Below are the code and all the weights of a small trained network. Each question names an input and a target symbol and asks about switching units off, where a switched-off unit gives its printed mean instead of its output.

import numpy as np


def w(rows, s, z=0):
    codes = np.array(rows[::2]) - 128.0
    scale = np.full(codes.shape[1], s)
    scale[-1] = z or s
    return codes * scale


def norm(h):
    return h / np.sqrt((h * h).mean(-1, keepdims=True) + 1e-5)


def f(y):
    return np.maximum(y, 0)


def softmax(a):
    e = np.exp(a - a.max(-1, keepdims=True))
    return e / e.sum(-1, keepdims=True)


def log_softmax(a):
    a = a - a.max(-1, keepdims=True)
    return a - np.log(np.exp(a).sum(-1, keepdims=True))


def net(x, mask):
    ids = ['βγεθλμπφ'.index(c) for c in x.split()]
    T = len(ids)
    res = E[ids] + P[:T]
    u = 0
    for l in range(2):
        r = norm(res)
        for j in range(2):
            rows = slice(4 * j, 4 * j + 4)
            q, k, v = (r @ M[l][rows].T for M in (Q, K, V))
            z = softmax(np.where(np.tri(T) > 0, q @ k.T / 4**0.5, -1e9)) @ v
            o = O[l][rows]
            res = res + np.where(mask[u + j], z, o[:, -1]) @ o[:, :-1]
        u += 2
        y = f(norm(res) @ A[l][:, :-1].T + A[l][:, -1])
        res = res + np.where(mask[u : u + 12], y, B[l][:, -1]) @ B[l][:, :-1]
        u += 12
    return log_softmax(norm(res)[-1] @ U[:, :-1].T + U[:, -1])


Q, K, V, O, A, B = {}, {}, {}, {}, {}, {}
E = w([
[62,183,101,216],'β',
[143,191,131,149],'γ',
[182,115,89,146],'ε',
[186,139,183,107],'θ',
[145,219,160,109],'λ',
[81,192,253,220],'μ',
[146,117,59,93],'π',
[180,82,169,72],'φ',
],0.021)
P = w([
[245,126,96,223],'0',
[255,128,82,199],'1',
[249,124,89,187],'2',
[229,129,94,176],'3',
[208,131,96,167],'4',
[190,131,99,161],'5',
[170,133,100,154],'6',
[151,135,104,151],'7',
[130,139,107,147],'8',
[112,136,107,145],'9',
[93,136,106,146],'10',
[80,136,105,150],'11',
],0.014)
Q[0] = w([
[2,76,185,117],'0.h0',
[167,81,172,125],'0.h0',
[24,38,162,133],'0.h0',
[123,225,122,124],'0.h0',
[17,147,187,151],'0.h1',
[172,109,132,165],'0.h1',
[99,188,51,122],'0.h1',
[151,84,187,206],'0.h1',
],0.014)
K[0] = w([
[175,134,134,210],'0.h0',
[186,146,68,170],'0.h0',
[236,170,89,212],'0.h0',
[18,116,112,106],'0.h0',
[218,153,138,241],'0.h1',
[98,77,198,106],'0.h1',
[65,114,58,204],'0.h1',
[107,183,255,82],'0.h1',
],0.014)
V[0] = w([
[115,136,193,62],'0.h0',
[179,49,40,131],'0.h0',
[46,8,46,140],'0.h0',
[154,136,129,176],'0.h0',
[176,239,158,148],'0.h1',
[137,39,86,183],'0.h1',
[94,124,174,122],'0.h1',
[142,190,111,68],'0.h1',
],0.011)
O[0] = w([
[159,56,128,177,81],'0.h0',
[80,138,179,80,201],'0.h0',
[167,212,163,29,1],'0.h0',
[39,81,96,157,185],'0.h0',
[229,174,174,255,205],'0.h1',
[40,169,89,80,167],'0.h1',
[91,107,163,69,70],'0.h1',
[175,55,102,199,128],'0.h1',
],0.0089)
A[0] = w([
[80,108,47,171,89],'0.n0',
[252,60,107,108,221],'0.n1',
[120,123,31,84,12],'0.n2',
[210,56,114,69,100],'0.n3',
[201,57,162,48,220],'0.n4',
[205,39,79,56,255],'0.n5',
[217,213,113,111,176],'0.n6',
[63,147,156,210,187],'0.n7',
[108,140,100,188,18],'0.n8',
[85,62,184,71,77],'0.n9',
[174,160,143,151,182],'0.n10',
[127,171,169,175,33],'0.n11',
],0.014,0.0076)
B[0] = w([
[171,149,55,139,191],'0.n0',
[98,77,69,125,248],'0.n1',
[53,161,142,164,138],'0.n2',
[66,4,114,82,159],'0.n3',
[93,60,63,139,179],'0.n4',
[64,56,101,131,221],'0.n5',
[85,135,91,159,195],'0.n6',
[132,188,145,176,232],'0.n7',
[114,174,53,136,162],'0.n8',
[56,65,124,166,146],'0.n9',
[87,111,125,166,208],'0.n10',
[75,89,137,145,149],'0.n11',
],0.019,0.012)
Q[1] = w([
[120,173,160,104],'1.h0',
[160,130,170,112],'1.h0',
[86,32,104,188],'1.h0',
[32,148,105,155],'1.h0',
[99,137,226,88],'1.h1',
[251,33,132,158],'1.h1',
[75,42,76,153],'1.h1',
[86,155,138,213],'1.h1',
],0.017)
K[1] = w([
[167,127,78,104],'1.h0',
[151,148,119,125],'1.h0',
[97,34,118,204],'1.h0',
[7,107,126,117],'1.h0',
[163,166,160,36],'1.h1',
[192,188,206,182],'1.h1',
[66,81,137,176],'1.h1',
[114,64,90,159],'1.h1',
],0.019)
V[1] = w([
[111,150,252,82],'1.h0',
[187,77,150,199],'1.h0',
[149,166,160,116],'1.h0',
[181,148,31,66],'1.h0',
[142,188,22,145],'1.h1',
[122,127,193,128],'1.h1',
[158,130,77,163],'1.h1',
[189,133,13,125],'1.h1',
],0.012)
O[1] = w([
[63,81,26,203,8],'1.h0',
[101,198,83,29,148],'1.h0',
[9,31,81,151,60],'1.h0',
[217,62,229,40,118],'1.h0',
[166,134,202,6,187],'1.h1',
[61,90,72,161,80],'1.h1',
[161,181,105,122,178],'1.h1',
[230,142,183,13,181],'1.h1',
],0.011,0.015)
A[1] = w([
[99,3,107,93,202],'1.n0',
[147,158,121,63,107],'1.n1',
[123,131,156,174,209],'1.n2',
[178,123,160,115,51],'1.n3',
[92,167,111,154,1],'1.n4',
[111,140,110,51,20],'1.n5',
[143,157,105,167,72],'1.n6',
[109,168,97,103,205],'1.n7',
[177,99,77,119,130],'1.n8',
[152,125,119,164,77],'1.n9',
[107,123,165,54,7],'1.n10',
[183,103,126,154,33],'1.n11',
],0.022,0.01)
B[1] = w([
[80,3,104,115,255],'1.n0',
[110,163,81,151,171],'1.n1',
[135,120,99,90,193],'1.n2',
[74,125,81,182,137],'1.n3',
[30,119,152,159,134],'1.n4',
[107,186,143,142,138],'1.n5',
[112,114,100,106,180],'1.n6',
[94,103,154,99,219],'1.n7',
[123,135,180,146,200],'1.n8',
[134,151,82,177,149],'1.n9',
[52,223,136,114,131],'1.n10',
[117,215,154,185,139],'1.n11',
],0.023,0.013)
U = w([
[136,146,18,115,13],'β',
[150,89,157,113,255],'γ',
[151,136,228,123,156],'ε',
[42,177,148,85,60],'θ',
[224,154,127,2,171],'λ',
[59,164,143,193,51],'μ',
[157,141,130,165,113],'π',
[187,127,147,210,139],'φ',
],0.015,0.0093)

Each question gives the input, a string of symbols that net reads in full, and the target symbol t.
The units are the heads (4 rows each of Q, K, V and O) and the neurons (one row each of A and B). Each row of codes is followed by its name. A weight is (code - 128) times the scale printed after its matrix; where a second scale follows, it is the last column's (O, A, B and U).
mask holds one flag per unit, layer by layer, with each layer's heads first. A switched-off unit (its flag False) gives its mean, the last column of its rows in O or B, instead of its output. The means were averaged over made-up inputs and are rounded, as every weight is.
A unit's drop is (log p(t) with every unit on - log p(t) with that unit switched off) / (log p(t) with every unit on - log p(t) with every unit switched off).
The circuit of an input: a set's keep is (log p(t) with only the set's units on - log p(t) with every unit switched off) / (log p(t) with every unit on - log p(t) with every unit switched off). Starting from the 12 units with the biggest drops (on a tie, the unit counted first), units are removed one at a time, each time the one whose removal leaves the highest keep (on an exact tie, the one counted first), for as long as the keep stays at least 0.8.
circuit, biggest first: the units of the circuit, biggest drop first
unit that matters most: the unit with the biggest drop
k most important neurons: the k neurons with the biggest drops, biggest first
top k neurons in layer l: the k neurons of layer l with the biggest drops, biggest first
drop when u is switched off: that unit's drop, to one decimal
input ε λ ε θ, target φ: circuit, biggest first : (0.h1, 1.n0)
input ε ε β ε μ λ π ε θ, target θ: 2 most important neurons : (0.n11, 0.n0)
input ε ε θ φ φ γ, target μ: top 3 neurons in layer 0 : (0.n0, 0.n6, 0.n3)
input φ λ ε θ, target φ: 2 most important neurons : (0.n1, 0.n5)
input ε ε μ ε β β φ γ θ ε, target β: circuit, biggest first : (0.n0, 1.n0)
input ε θ φ γ μ φ λ φ ε φ λ, target μ: unit that matters most : 1.h1
input μ μ ε θ μ ε ε β, target λ: top 2 neurons in layer 0 : (0.n5, 0.n1)
input θ ε ε θ, target β: 2 most important neurons : (0.n0, 1.n0)
input ε λ ε μ, target ε: top 2 neurons in layer 0 : (0.n1, 0.n0)
input π λ ε λ ε ε β π ε θ, target θ: top 2 neurons in layer 1 : (1.n0, 1.n4)
input θ φ φ γ, target μ: 4 most important neurons : (0.n6, 0.n3, 0.n0, 1.n4)
input θ ε γ, target λ: 2 most important neurons : (0.n5, 0.n1)
input ε γ β ε ε μ ε ε π, target θ: 3 most important neurons : (0.n10, 1.n10, 0.n1)
input φ φ θ γ ε λ λ, target φ: unit that matters most : 0.h0
input λ θ ε λ, target λ: top 2 neurons in layer 1 : (1.n0, 1.n2)
input ε θ γ μ ε μ φ λ ε ε, target φ: top 3 neurons in layer 1 : (1.n8, 1.n0, 1.n2)
input γ ε θ φ λ θ λ γ, target φ: top 2 neurons in layer 0 : (0.n5, 0.n1)
input ε θ ε, target β: 2 most important neurons : (0.n0, 1.n0)
input γ π φ λ, target μ: 2 most important neurons : (0.n6, 0.n3)
input φ ε ε φ φ ε ε θ, target β: unit that matters most : 0.n0
input φ ε λ ε φ φ θ ε ε ε ε β, target λ: top 2 neurons in layer 0 : (0.n1, 0.n5)
input φ γ θ π ε, target θ: top 2 neurons in layer 1 : (1.n0, 1.n7)
input θ β ε ε φ π π θ ε, target θ: top 2 neurons in layer 0 : (0.n2, 0.n8)
input λ λ λ, target φ: drop when 0.h1 is switched off : 0.6
input π π λ ε ε ε β ε, target λ: drop when 0.h0 is switched off : -0.1
input ε β λ θ ε μ γ ε ε γ π, target θ: drop when 0.n2 is switched off : 0.2
input π φ φ ε ε γ λ λ γ, target φ: unit that matters most : 0.h0
input ε θ ε γ, target λ: drop when 0.n1 is switched off : 0.4
